Below are the code and all the weights of a small trained network. Each question names an input and a class and asks about switching units off, where a switched-off unit gives its printed mean instead of its output.

import numpy as np


def w(rows, s, z=0):
    codes = np.array(rows[::2]) - 128.0
    scale = np.full(codes.shape[1], s)
    scale[-1] = z or s
    return codes * scale


def f(y):
    return y / 2 * (1 + np.tanh(0.7978845608 * (y + 0.044715 * y**3)))


def log_softmax(a):
    a = a - a.max(-1, keepdims=True)
    return a - np.log(np.exp(a).sum(-1, keepdims=True))


def net(x, mask):
    res = np.array(x, float).reshape(1, 4) / 4 @ E
    y = f(res @ A[0][:, :-1].T + A[0][:, -1])
    res = res + np.where(mask, y, B[0][:, -1]) @ B[0][:, :-1]
    return log_softmax(res[-1] @ U[:, :-1].T + U[:, -1])


A, B = {}, {}
E = w([
[113,75,143,67,100,59,126,41,145,160,114,235],'x0',
[141,85,254,122,116,48,161,111,137,49,139,52],'x1',
[153,219,217,94,114,216,82,74,202,63,95,182],'x2',
[145,66,221,170,174,179,92,166,69,218,130,157],'x3',
],0.0054)
A[0] = w([
[117,151,123,152,146,203,131,166,125,107,135,26,102],'neuron 0',
[128,165,164,122,123,170,119,103,143,99,123,158,90],'neuron 1',
[114,90,147,110,131,64,132,74,151,136,132,245,105],'neuron 2',
[129,160,164,119,124,166,136,116,143,109,124,157,255],'neuron 3',
[126,90,105,133,130,77,130,141,107,147,127,89,118],'neuron 4',
[136,162,166,112,127,163,115,111,149,107,120,157,91],'neuron 5',
[135,160,169,114,124,175,120,107,152,103,117,178,125],'neuron 6',
[129,84,94,120,128,77,125,119,113,156,123,140,106],'neuron 7',
[118,120,216,124,118,81,135,121,133,81,149,94,160],'neuron 8',
[133,78,69,129,129,85,134,148,99,170,122,91,154],'neuron 9',
[116,163,70,128,123,189,129,130,133,153,148,196,161],'neuron 10',
[130,144,66,128,124,168,102,130,119,159,129,167,91],'neuron 11',
[128,174,56,124,121,63,139,105,160,64,131,120,94],'neuron 12',
[132,117,194,127,122,83,113,122,129,93,134,90,71],'neuron 13',
[132,81,224,155,143,175,123,155,93,213,132,151,92],'neuron 14',
],0.012,0.0059)
B[0] = w([
[175,209,162,106,52,162,161,163,28,161,134,117,235],'neuron 0',
[78,172,133,141,124,73,212,154,181,116,182,133,180],'neuron 1',
[196,221,152,125,74,188,136,182,35,146,123,82,232],'neuron 2',
[79,11,110,172,148,144,35,118,3,181,154,127,242],'neuron 3',
[82,113,138,163,148,128,140,129,124,155,158,161,195],'neuron 4',
[83,171,131,142,123,65,212,155,178,119,178,135,177],'neuron 5',
[73,122,132,159,126,72,172,150,126,137,187,127,206],'neuron 6',
[116,157,142,148,112,108,152,160,107,141,165,117,176],'neuron 7',
[138,56,147,141,174,224,146,106,116,175,59,161,254],'neuron 8',
[57,66,160,177,148,110,121,125,83,156,176,148,237],'neuron 9',
[148,56,173,131,169,207,153,102,120,151,61,143,232],'neuron 10',
[151,144,177,121,147,147,226,118,207,122,88,145,187],'neuron 11',
[57,98,72,53,101,197,124,111,125,40,136,94,225],'neuron 12',
[144,163,157,121,148,151,232,128,207,137,96,161,189],'neuron 13',
[65,122,47,49,90,174,139,100,152,21,129,90,243],'neuron 14',
],0.016,0.007)
U = w([
[90,112,130,179,143,96,143,143,129,143,193,149,115],'0',
[151,107,150,131,173,153,162,102,156,145,58,164,107],'1',
[105,121,69,72,104,140,113,102,141,54,132,99,120],'2',
[175,197,143,128,80,135,120,169,89,150,131,105,123],'3',
[147,86,113,161,161,115,1,101,105,155,117,139,253],'4',
[153,153,121,126,128,106,123,123,165,120,130,129,103],'5',
[143,153,119,127,129,106,125,130,158,116,127,135,104],'6',
],0.015,0.0059)

Each question gives the input, the list of numbers given to net, and the class t.
The units are the neurons (one row each of A and B). Each row of codes is followed by its name. A weight is (code - 128) times the scale printed after its matrix; where a second scale follows, it is the last column's (A, B and U).
mask holds one flag per neuron, in row order. A switched-off neuron (its flag False) gives its mean, the last column of its row in B, instead of its output. The means were averaged over made-up inputs and are rounded, as every weight is.
A unit's drop is (log p(t) with every unit on - log p(t) with that unit switched off) / (log p(t) with every unit on - log p(t) with every unit switched off).
The circuit of an input: a set's keep is (log p(t) with only the set's units on - log p(t) with every unit switched off) / (log p(t) with every unit on - log p(t) with every unit switched off). Starting from the 12 units with the biggest drops (on a tie, the unit counted first), units are removed one at a time, each time the one whose removal leaves the highest keep (on an exact tie, the one counted first), for as long as the keep stays at least 0.8.
circuit, biggest first: the units of the circuit, biggest drop first
unit that matters most: the unit with the biggest drop
k most important neurons: the k neurons with the biggest drops, biggest first
drop when u is switched off: that unit's drop, to one decimal
input [-8,-7,-5,2], class 3: 3 most important neurons	(neuron 0; neuron 8; neuron 13)
input [-7,-8,8,8], class 0: 2 most important neurons	(neuron 6; neuron 3)
input [-4,-6,3,-4], class 1: circuit, biggest first	(neuron 10)
input [-5,-5,-7,8], class 2: 3 most important neurons	(neuron 14; neuron 3; neuron 6)
input [8,8,-5,8], class 1: 4 most important neurons	(neuron 8; neuron 13; neuron 0; neuron 12)
input [1,7,2,-7], class 1: 3 most important neurons	(neuron 8; neuron 14; neuron 13)
input [6,2,5,5], class 3: 2 most important neurons	(neuron 2; neuron 9)
input [-3,8,-6,-7], class 1: 3 most important neurons	(neuron 8; neuron 14; neuron 13)
input [1,4,-3,5], class 2: 2 most important neurons	(neuron 14; neuron 10)
input [2,-5,4,7], class 2: 2 most important neurons	(neuron 14; neuron 8)
input [-3,6,-4,7], class 2: 3 most important neurons	(neuron 14; neuron 10; neuron 11)
input [3,-8,6,-7], class 1: 3 most important neurons	(neuron 10; neuron 11; neuron 14)
input [-7,-4,-1,-3], class 3: 2 most important neurons	(neuron 0; neuron 8)
input [4,-8,8,-6], class 0: unit that matters most	neuron 6
input [8,2,7,-2], class 3: drop when neuron 9 is switched off	0.7
input [1,-2,4,-2], class 0: drop when neuron 1 is switched off	0.2
input [0,-6,1,-6], class 1: drop when neuron 11 is switched off	1.2
